Here is a tiny trained network, its code and every weight. The questions are about switching its units off for an input and a class, where a switched-off unit gives its printed mean instead of its output.

import numpy as np


def w(rows, s, z=0):
    codes = np.array(rows[::2]) - 128.0
    scale = np.full(codes.shape[1], s)
    scale[-1] = z or s
    return codes * scale


def norm(h):
    return h / np.sqrt((h * h).mean(-1, keepdims=True) + 1e-5)


def f(y):
    return y / 2 * (1 + np.tanh(0.7978845608 * (y + 0.044715 * y**3)))


def log_softmax(a):
    a = a - a.max(-1, keepdims=True)
    return a - np.log(np.exp(a).sum(-1, keepdims=True))


def net(x, mask):
    res = np.array(x, float).reshape(1, 2) / 4 @ E
    u = 0
    for l in range(3):
        y = f(norm(res) @ A[l][:, :-1].T + A[l][:, -1])
        res = res + np.where(mask[u : u + 6], y, B[l][:, -1]) @ B[l][:, :-1]
        u += 6
    return log_softmax(norm(res)[-1] @ U[:, :-1].T + U[:, -1])


A, B = {}, {}
E = w([
[112,74,244,26,90,119,130,136],'x0',
[79,155,142,152,59,200,109,4],'x1',
],0.0022)
A[0] = w([
[202,77,96,105,235,57,173,251,203],'0.n1',
[39,183,136,139,71,230,76,28,86],'0.n2',
[98,31,216,40,73,109,128,125,74],'0.n3',
[157,170,58,216,170,128,113,114,195],'0.n4',
[90,173,114,124,115,147,157,122,27],'0.n5',
[125,188,59,200,189,161,126,134,254],'0.n6',
],0.0021,0.00078)
B[0] = w([
[137,135,168,165,61,96,120,53,254],'0.n1',
[178,97,168,156,103,36,146,111,191],'0.n2',
[175,251,68,115,102,197,91,133,195],'0.n3',
[85,127,151,39,105,159,161,141,179],'0.n4',
[124,96,147,145,156,102,128,131,114],'0.n5',
[94,137,169,29,115,142,173,123,188],'0.n6',
],0.003,0.0024)
A[1] = w([
[193,172,101,169,88,130,49,114,102],'1.n1',
[88,142,4,218,198,166,152,134,105],'1.n2',
[136,92,123,103,173,124,123,196,16],'1.n3',
[94,21,212,66,113,135,123,139,111],'1.n4',
[99,114,131,97,153,169,92,174,5],'1.n5',
[161,75,125,134,191,71,121,240,31],'1.n6',
],0.0036,0.0017)
B[1] = w([
[79,110,116,138,160,118,185,131,170],'1.n1',
[145,153,163,17,99,204,78,147,251],'1.n2',
[89,164,137,178,64,156,113,36,85],'1.n3',
[117,177,2,136,183,183,136,146,243],'1.n4',
[132,177,123,127,78,160,120,83,39],'1.n5',
[129,107,183,214,63,77,144,20,221],'1.n6',
],0.0047,0.0012)
A[2] = w([
[113,112,135,186,118,139,132,60,104],'2.n1',
[100,63,164,101,159,106,162,146,98],'2.n2',
[91,111,146,151,112,158,128,44,100],'2.n3',
[128,139,132,116,141,102,150,157,158],'2.n4',
[49,137,54,166,254,132,177,195,17],'2.n5',
[108,129,117,111,168,160,118,184,3],'2.n6',
],0.0055,0.0022)
B[2] = w([
[219,127,199,132,63,27,128,132,234],'2.n1',
[109,218,43,166,124,199,154,89,136],'2.n2',
[196,105,123,197,148,4,176,172,247],'2.n3',
[114,103,122,165,116,165,163,52,193],'2.n4',
[73,140,35,207,177,147,246,51,186],'2.n5',
[223,141,212,98,12,79,70,110,143],'2.n6',
],0.0032,0.0014)
U = w([
[185,106,181,188,86,9,149,110,180],'0',
[139,158,146,6,106,224,90,152,171],'1',
[67,141,44,193,175,181,205,90,179],'2',
[96,106,118,183,161,141,68,165,27],'3',
[102,110,119,172,165,136,73,153,51],'4',
[93,104,117,181,165,138,63,165,21],'5',
[94,84,118,190,155,150,67,178,3],'6',
],0.012,0.0072)

Each question gives the input, the list of numbers given to net, and the class t.
The units are the neurons (one row each of A and B). Each row of codes is followed by its name. A weight is (code - 128) times the scale printed after its matrix; where a second scale follows, it is the last column's (A, B and U).
mask holds one flag per neuron, layer by layer. A switched-off neuron (its flag False) gives its mean, the last column of its row in B, instead of its output. The means were averaged over made-up inputs and are rounded, as every weight is.
A unit's drop is (log p(t) with every unit on - log p(t) with that unit switched off) / (log p(t) with every unit on - log p(t) with every unit switched off).
The circuit of an input: a set's keep is (log p(t) with only the set's units on - log p(t) with every unit switched off) / (log p(t) with every unit on - log p(t) with every unit switched off). Starting from the 12 units with the biggest drops (on a tie, the unit counted first), units are removed one at a time, each time the one whose removal leaves the highest keep (on an exact tie, the one counted first), for as long as the keep stays at least 0.8.
circuit, biggest first: the units of the circuit, biggest drop first
unit that matters most: the unit with the biggest drop
k most important neurons: the k neurons with the biggest drops, biggest first
top k neurons in layer l: the k neurons of layer l with the biggest drops, biggest first
drop of u: that unit's drop, to one decimal
input [8,-6], class 1: circuit, biggest first : (1.n4)
input [0,3], class 2: circuit, biggest first : (0.n1; 1.n2)
input [-3,-2], class 2: 2 most important neurons : (0.n6; 0.n4)
input [-8,-8], class 0: circuit, biggest first : (1.n6; 1.n4)
input [-8,-7], class 1: 4 most important neurons : (1.n2; 0.n2; 2.n3; 2.n1)
input [6,-5], class 1: top 3 neurons in layer 2 : (2.n3; 2.n5; 2.n1)
input [8,8], class 0: 2 most important neurons : (1.n2; 2.n3)
input [-2,-3], class 2: 2 most important neurons : (0.n1; 1.n2)
input [7,-5], class 1: 3 most important neurons : (0.n3; 2.n3; 1.n4)
input [1,-2], class 2: 2 most important neurons : (0.n1; 1.n6)
input [8,-7], class 1: 3 most important neurons : (2.n3; 0.n3; 1.n4)
input [6,-4], class 1: 2 most important neurons : (0.n3; 2.n3)
input [2,2], class 2: 3 most important neurons : (0.n1; 1.n6; 1.n1)
input [0,-3], class 2: 3 most important neurons : (0.n1; 1.n6; 0.n2)
input [2,0], class 2: unit that matters most : 1.n1
input [1,-3], class 2: 2 most important neurons : (0.n1; 0.n2)
input [-2,4], class 0: 2 most important neurons : (1.n4; 2.n1)
input [6,7], class 0: drop of 1.n2 : 2.5
input [-1,4], class 0: drop of 2.n1 : 0.3
input [6,8], class 0: circuit, biggest first : (2.n3)
input [-6,4], class 1: drop of 0.n1 : 1.5
